Below is a small trained network, with its code and all its weights. Each question gives an input and a target symbol and asks what happens when units are switched off, that is, made to give their printed mean instead of their output.

import numpy as np


def w(rows, s, z=0):
    codes = np.array(rows[::2]) - 128.0
    scale = np.full(codes.shape[1], s)
    scale[-1] = z or s
    return codes * scale


def softmax(a):
    e = np.exp(a - a.max(-1, keepdims=True))
    return e / e.sum(-1, keepdims=True)


def log_softmax(a):
    a = a - a.max(-1, keepdims=True)
    return a - np.log(np.exp(a).sum(-1, keepdims=True))


def net(x, mask):
    ids = ['ΔΛΦαβγεζημξτψ'.index(c) for c in x.split()]
    T = len(ids)
    res = E[ids] + P[:T]
    u = 0
    for l in range(3):
        r = res
        for j in range(2):
            rows = slice(4 * j, 4 * j + 4)
            q, k, v = (r @ M[l][rows].T for M in (Q, K, V))
            z = softmax(np.where(np.tri(T) > 0, q @ k.T / 4**0.5, -1e9)) @ v
            o = O[l][rows]
            res = res + np.where(mask[u + j], z, o[:, -1]) @ o[:, :-1]
        u += 2
    return log_softmax(res[-1] @ U[:, :-1].T + U[:, -1])


Q, K, V, O = {}, {}, {}, {}
E = w([
[140,127,114,95],'Δ',
[140,124,113,104],'Λ',
[96,137,17,106],'Φ',
[189,160,2,112],'α',
[167,152,94,80],'β',
[136,128,119,94],'γ',
[134,129,116,90],'ε',
[160,9,80,159],'ζ',
[124,115,203,68],'η',
[212,147,232,54],'μ',
[57,111,59,94],'ξ',
[53,96,165,79],'τ',
[62,107,155,73],'ψ',
],0.017)
P = w([
[142,146,163,154],'0',
[133,150,164,82],'1',
[133,132,151,32],'2',
[130,99,138,20],'3',
[132,73,126,16],'4',
[131,42,113,9],'5',
[137,17,95,10],'6',
[141,19,88,2],'7',
],0.0068)
Q[0] = w([
[144,134,97,78],'L0H1',
[149,133,117,138],'L0H1',
[176,31,116,188],'L0H1',
[142,105,100,92],'L0H1',
[112,189,166,255],'L0H2',
[106,134,142,50],'L0H2',
[126,118,133,86],'L0H2',
[152,103,111,80],'L0H2',
],0.0096)
K[0] = w([
[121,86,136,185],'L0H1',
[78,127,95,128],'L0H1',
[147,87,59,2],'L0H1',
[136,78,110,156],'L0H1',
[112,226,144,244],'L0H2',
[167,70,147,197],'L0H2',
[156,93,159,116],'L0H2',
[150,97,121,65],'L0H2',
],0.0063)
V[0] = w([
[66,65,154,79],'L0H1',
[28,189,95,213],'L0H1',
[120,36,114,43],'L0H1',
[122,131,91,85],'L0H1',
[124,255,175,245],'L0H2',
[199,41,24,47],'L0H2',
[86,111,165,129],'L0H2',
[129,59,97,98],'L0H2',
],0.0066)
O[0] = w([
[132,193,142,169,159],'L0H1',
[185,86,121,13,52],'L0H1',
[122,186,169,220,203],'L0H1',
[124,134,165,157,142],'L0H1',
[151,86,57,56,8],'L0H2',
[125,179,188,255,235],'L0H2',
[116,135,137,99,124],'L0H2',
[107,146,184,174,183],'L0H2',
],0.0067,0.012)
Q[1] = w([
[52,107,175,161],'L1H1',
[140,83,43,222],'L1H1',
[141,203,42,38],'L1H1',
[26,240,171,68],'L1H1',
[207,93,162,152],'L1H2',
[42,214,92,8],'L1H2',
[206,123,178,133],'L1H2',
[135,15,125,138],'L1H2',
],0.012)
K[1] = w([
[64,164,144,156],'L1H1',
[145,255,109,175],'L1H1',
[176,80,90,47],'L1H1',
[66,13,97,67],'L1H1',
[122,180,147,145],'L1H2',
[145,74,104,73],'L1H2',
[128,183,172,135],'L1H2',
[143,194,63,166],'L1H2',
],0.014)
V[1] = w([
[171,123,210,110],'L1H1',
[182,31,172,118],'L1H1',
[2,76,162,122],'L1H1',
[238,176,171,122],'L1H1',
[64,39,89,139],'L1H2',
[66,94,152,115],'L1H2',
[135,42,200,101],'L1H2',
[54,205,147,120],'L1H2',
],0.009)
O[1] = w([
[183,33,181,70,200],'L1H1',
[130,62,232,180,65],'L1H1',
[2,24,115,68,235],'L1H1',
[213,161,181,88,149],'L1H1',
[86,80,93,225,15],'L1H2',
[104,28,144,121,144],'L1H2',
[144,26,241,136,138],'L1H2',
[101,134,99,41,255],'L1H2',
],0.0067,0.0064)
Q[2] = w([
[99,97,99,2],'L2H1',
[62,157,73,80],'L2H1',
[166,189,30,147],'L2H1',
[208,142,189,47],'L2H1',
[113,193,146,58],'L2H2',
[47,119,91,157],'L2H2',
[211,156,131,119],'L2H2',
[190,23,48,224],'L2H2',
],0.0083)
K[2] = w([
[126,136,113,73],'L2H1',
[110,170,63,98],'L2H1',
[179,144,23,152],'L2H1',
[217,125,190,110],'L2H1',
[103,81,128,86],'L2H2',
[143,145,39,102],'L2H2',
[151,135,211,112],'L2H2',
[228,245,122,175],'L2H2',
],0.011)
V[2] = w([
[118,227,249,61],'L2H1',
[70,254,185,137],'L2H1',
[218,230,125,80],'L2H1',
[46,118,181,130],'L2H1',
[144,154,64,153],'L2H2',
[133,115,116,129],'L2H2',
[93,187,178,141],'L2H2',
[39,196,69,164],'L2H2',
],0.0057)
O[2] = w([
[193,1,108,138,237],'L2H1',
[187,115,63,124,240],'L2H1',
[176,141,87,248,21],'L2H1',
[167,85,130,79,253],'L2H1',
[120,161,86,174,72],'L2H2',
[121,128,129,139,113],'L2H2',
[130,156,110,77,208],'L2H2',
[90,155,67,133,145],'L2H2',
],0.0061,0.0069)
U = w([
[112,142,147,141,57],'Δ',
[129,134,120,136,184],'Λ',
[83,142,52,118,253],'Φ',
[182,162,95,129,203],'α',
[135,242,209,80,114],'β',
[130,125,127,142,108],'γ',
[126,135,129,137,140],'ε',
[72,88,179,254,171],'ζ',
[161,30,76,174,173],'η',
[180,112,182,82,63],'μ',
[102,91,88,157,101],'ξ',
[100,47,66,135,165],'τ',
[71,96,119,74,60],'ψ',
],0.0092,0.0037)

Each question gives the input, a string of symbols that net reads in full, and the target symbol t.
The units are the heads (4 rows each of Q, K, V and O). Each row of codes is followed by its name. A weight is (code - 128) times the scale printed after its matrix; where a second scale follows, it is the last column's (O and U).
mask holds one flag per head, layer by layer. A switched-off head (its flag False) gives its mean, the last column of its rows in O, instead of its output. The means were averaged over made-up inputs and are rounded, as every weight is.
A unit's drop is (log p(t) with every unit on - log p(t) with that unit switched off) / (log p(t) with every unit on - log p(t) with every unit switched off).
The circuit of an input: a set's keep is (log p(t) with only the set's units on - log p(t) with every unit switched off) / (log p(t) with every unit on - log p(t) with every unit switched off). Starting from all 6 units, units are removed one at a time, each time the one whose removal leaves the highest keep (on an exact tie, the one counted first), for as long as the keep stays at least 0.8.
units of the circuit, in order: the units of the circuit, biggest drop first
most important unit: the unit with the biggest drop
heads that matter: for each layer, one digit per head in row order, 1 if its drop is at least 0.15 and else 0, layers parted by /
input μ ζ β β ζ ε μ, target ζ: most important unit : L2H1
input ζ η ζ ε, target μ: heads that matter : 00 / 11 / 11
input μ η β, target η: heads that matter : 00 / 10 / 10
input Λ ζ Φ, target Φ: heads that matter : 00 / 10 / 01
input ζ η α ζ, target η: heads that matter : 10 / 11 / 10
input η ξ ε η τ η η, target ψ: units of the circuit, in order : L1H1, L2H1
input μ τ ε, target ψ: units of the circuit, in order : L1H1, L2H1, L0H2
input β β β, target α: units of the circuit, in order : L2H1, L1H1
input μ β μ Δ Δ, target η: heads that matter : 00 / 11 / 10
input ζ ζ ζ ξ β, target Φ: heads that matter : 00 / 10 / 01
input η ζ μ ζ, target μ: units of the circuit, in order : L1H1, L0H2
input ε ζ ζ β ξ ζ ζ Δ, target β: units of the circuit, in order : L0H2, L2H1, L1H2
input τ η ζ η ζ ζ η β, target μ: heads that matter : 01 / 11 / 10
input ζ ζ ζ ζ ζ ζ γ, target β: units of the circuit, in order : L2H1, L0H2, L1H2
input β ζ τ ζ η, target ψ: units of the circuit, in order : L1H1
input ξ ζ ξ ζ τ ζ γ, target ψ: units of the circuit, in order : L1H1, L2H1, L0H2
input η Φ β ζ β, target β: heads that matter : 11 / 11 / 10
input η α τ ζ ζ η ξ, target Φ: units of the circuit, in order : L1H1, L2H2, L0H2
input ζ η ξ Δ, target Φ: units of the circuit, in order : L1H1, L2H2
input ψ β τ τ β, target ψ: heads that matter : 00 / 11 / 10
